Here is a tiny trained network, its code and every weight. The questions are about switching its units off for an input and a target symbol, where a switched-off unit gives its printed mean instead of its output.

import numpy as np


def w(rows, s, z=0):
    codes = np.array(rows[::2]) - 128.0
    scale = np.full(codes.shape[1], s)
    scale[-1] = z or s
    return codes * scale


def f(y):
    return np.maximum(y, 0)


def softmax(a):
    e = np.exp(a - a.max(-1, keepdims=True))
    return e / e.sum(-1, keepdims=True)


def log_softmax(a):
    a = a - a.max(-1, keepdims=True)
    return a - np.log(np.exp(a).sum(-1, keepdims=True))


def net(x, mask):
    ids = ['ΛΦΩαβγεζθπτψ'.index(c) for c in x.split()]
    T = len(ids)
    res = E[ids] + P[:T]
    q, k, v = (res @ M[0].T for M in (Q, K, V))
    z = softmax(np.where(np.tri(T) > 0, q @ k.T / 2**0.5, -1e9)) @ v
    res = res + np.where(mask[0], z, O[0][:, -1]) @ O[0][:, :-1]
    y = f(res @ A[0][:, :-1].T + A[0][:, -1])
    res = res + np.where(mask[1:13], y, B[0][:, -1]) @ B[0][:, :-1]
    return log_softmax(res[-1] @ U[:, :-1].T + U[:, -1])


Q, K, V, O, A, B = {}, {}, {}, {}, {}, {}
E = w([
[172,110,145],'Λ',
[43,174,132],'Φ',
[85,155,148],'Ω',
[80,100,158],'α',
[168,91,135],'β',
[169,149,135],'γ',
[99,215,75],'ε',
[178,86,165],'ζ',
[129,97,128],'θ',
[142,68,110],'π',
[137,131,207],'τ',
[119,128,3],'ψ',
],0.024)
P = w([
[115,164,123],'0',
[226,196,125],'1',
[71,68,122],'2',
[216,229,124],'3',
[60,62,127],'4',
[215,248,124],'5',
[64,57,126],'6',
],0.014)
Q[0] = w([
[152,98,58],'h1',
[88,2,64],'h1',
],0.0047)
K[0] = w([
[200,177,172],'h1',
[116,79,253],'h1',
],0.0045)
V[0] = w([
[108,90,165],'h1',
[125,63,1],'h1',
],0.014)
O[0] = w([
[166,10,226,95],'h1',
[152,94,63,3],'h1',
],0.013,0.004)
A[0] = w([
[122,174,61,44],'n1',
[4,143,80,84],'n2',
[141,78,98,105],'n3',
[214,166,98,170],'n4',
[142,210,9,1],'n5',
[101,90,179,57],'n6',
[44,135,131,69],'n7',
[76,220,86,45],'n8',
[63,86,112,163],'n9',
[221,140,217,65],'n10',
[90,146,115,15],'n11',
[143,95,178,121],'n12',
],0.013,0.0049)
B[0] = w([
[166,92,150,193],'n1',
[163,64,188,204],'n2',
[75,195,93,149],'n3',
[172,175,97,209],'n4',
[128,98,184,247],'n5',
[49,199,176,182],'n6',
[155,142,113,174],'n7',
[119,169,100,225],'n8',
[176,105,9,173],'n9',
[100,57,86,229],'n10',
[199,155,143,146],'n11',
[171,102,106,189],'n12',
],0.011,0.014)
U = w([
[82,48,163,233],'Λ',
[96,146,46,92],'Φ',
[118,192,89,189],'Ω',
[145,11,29,2],'α',
[1,224,45,225],'β',
[74,123,50,146],'γ',
[52,186,195,116],'ε',
[62,112,2,132],'ζ',
[139,168,152,45],'θ',
[179,134,105,15],'π',
[74,148,92,138],'τ',
[35,96,237,40],'ψ',
],0.0097,0.0063)

Each question gives the input, a string of symbols that net reads in full, and the target symbol t.
The units are the heads (2 rows each of Q, K, V and O) and the neurons (one row each of A and B). Each row of codes is followed by its name. A weight is (code - 128) times the scale printed after its matrix; where a second scale follows, it is the last column's (O, A, B and U).
mask holds one flag per unit, heads first, then neurons. A switched-off unit (its flag False) gives its mean, the last column of its rows in O or B, instead of its output. The means were averaged over made-up inputs and are rounded, as every weight is.
A unit's drop is (log p(t) with every unit on - log p(t) with that unit switched off) / (log p(t) with every unit on - log p(t) with every unit switched off).
The circuit of an input: a set's keep is (log p(t) with only the set's units on - log p(t) with every unit switched off) / (log p(t) with every unit on - log p(t) with every unit switched off). Starting from the 12 units with the biggest drops (on a tie, the unit counted first), units are removed one at a time, each time the one whose removal leaves the highest keep (on an exact tie, the one counted first), for as long as the keep stays at least 0.8.
units of the circuit, in order: the units of the circuit, biggest drop first
most important unit: the unit with the biggest drop
k most important neurons: the k neurons with the biggest drops, biggest first
drop of u: that unit's drop, to one decimal
input Φ ε β ζ Φ θ ψ, target α: 2 most important neurons => [n9 n2]
input θ ζ γ τ α ε, target θ: most important unit => n5
input τ γ Ω, target ψ: 4 most important neurons => [n2 n4 n6 n8]
input ψ γ ψ Ω ζ τ, target π: 3 most important neurons => [n5 n1 n4]
input Ω ζ τ τ Φ Φ, target ε: units of the circuit, in order => [n9 h1]
input ζ Φ Ω ζ θ Ω, target β: units of the circuit, in order => [n2 n8]
input π θ Φ α ζ Φ, target ε: units of the circuit, in order => [n9 n10]
input ψ ζ Ω, target α: units of the circuit, in order => [h1 n9]
input ζ Ω γ Ω ψ Φ, target π: units of the circuit, in order => [h1 n1 n4 n5]
input α ζ Φ, target Λ: 3 most important neurons => [n2 n9 n4]
input ζ Ω τ τ, target Λ: 2 most important neurons => [n10 n8]
input Ω ζ ζ Ω, target β: 2 most important neurons => [n2 n5]
input Λ ψ α Ω, target π: units of the circuit, in order => [h1 n1 n5 n4]
input Ω ζ τ, target ψ: units of the circuit, in order => [h1]
input γ ψ Λ β Ω τ, target π: 4 most important neurons => [n5 n1 n6 n4]
input Φ ψ Ω ζ ε Φ, target θ: 2 most important neurons => [n5 n8]
input ζ Φ ε, target Λ: 3 most important neurons => [n2 n5 n4]
input ε ζ γ ζ, target Ω: 2 most important neurons => [n4 n2]
input ζ ζ Φ, target Λ: 4 most important neurons => [n2 n9 n4 n3]
input Ω ε ζ Φ, target θ: most important neuron => [n2]
input α π θ, target ζ: drop of n5 => 0.3
input ζ ζ ζ ζ ψ, target α: drop of n10 => -0.1
input ζ τ θ ζ, target α: drop of h1 => 0.2
input ε ψ Ω, target α: drop of n3 => 0.0
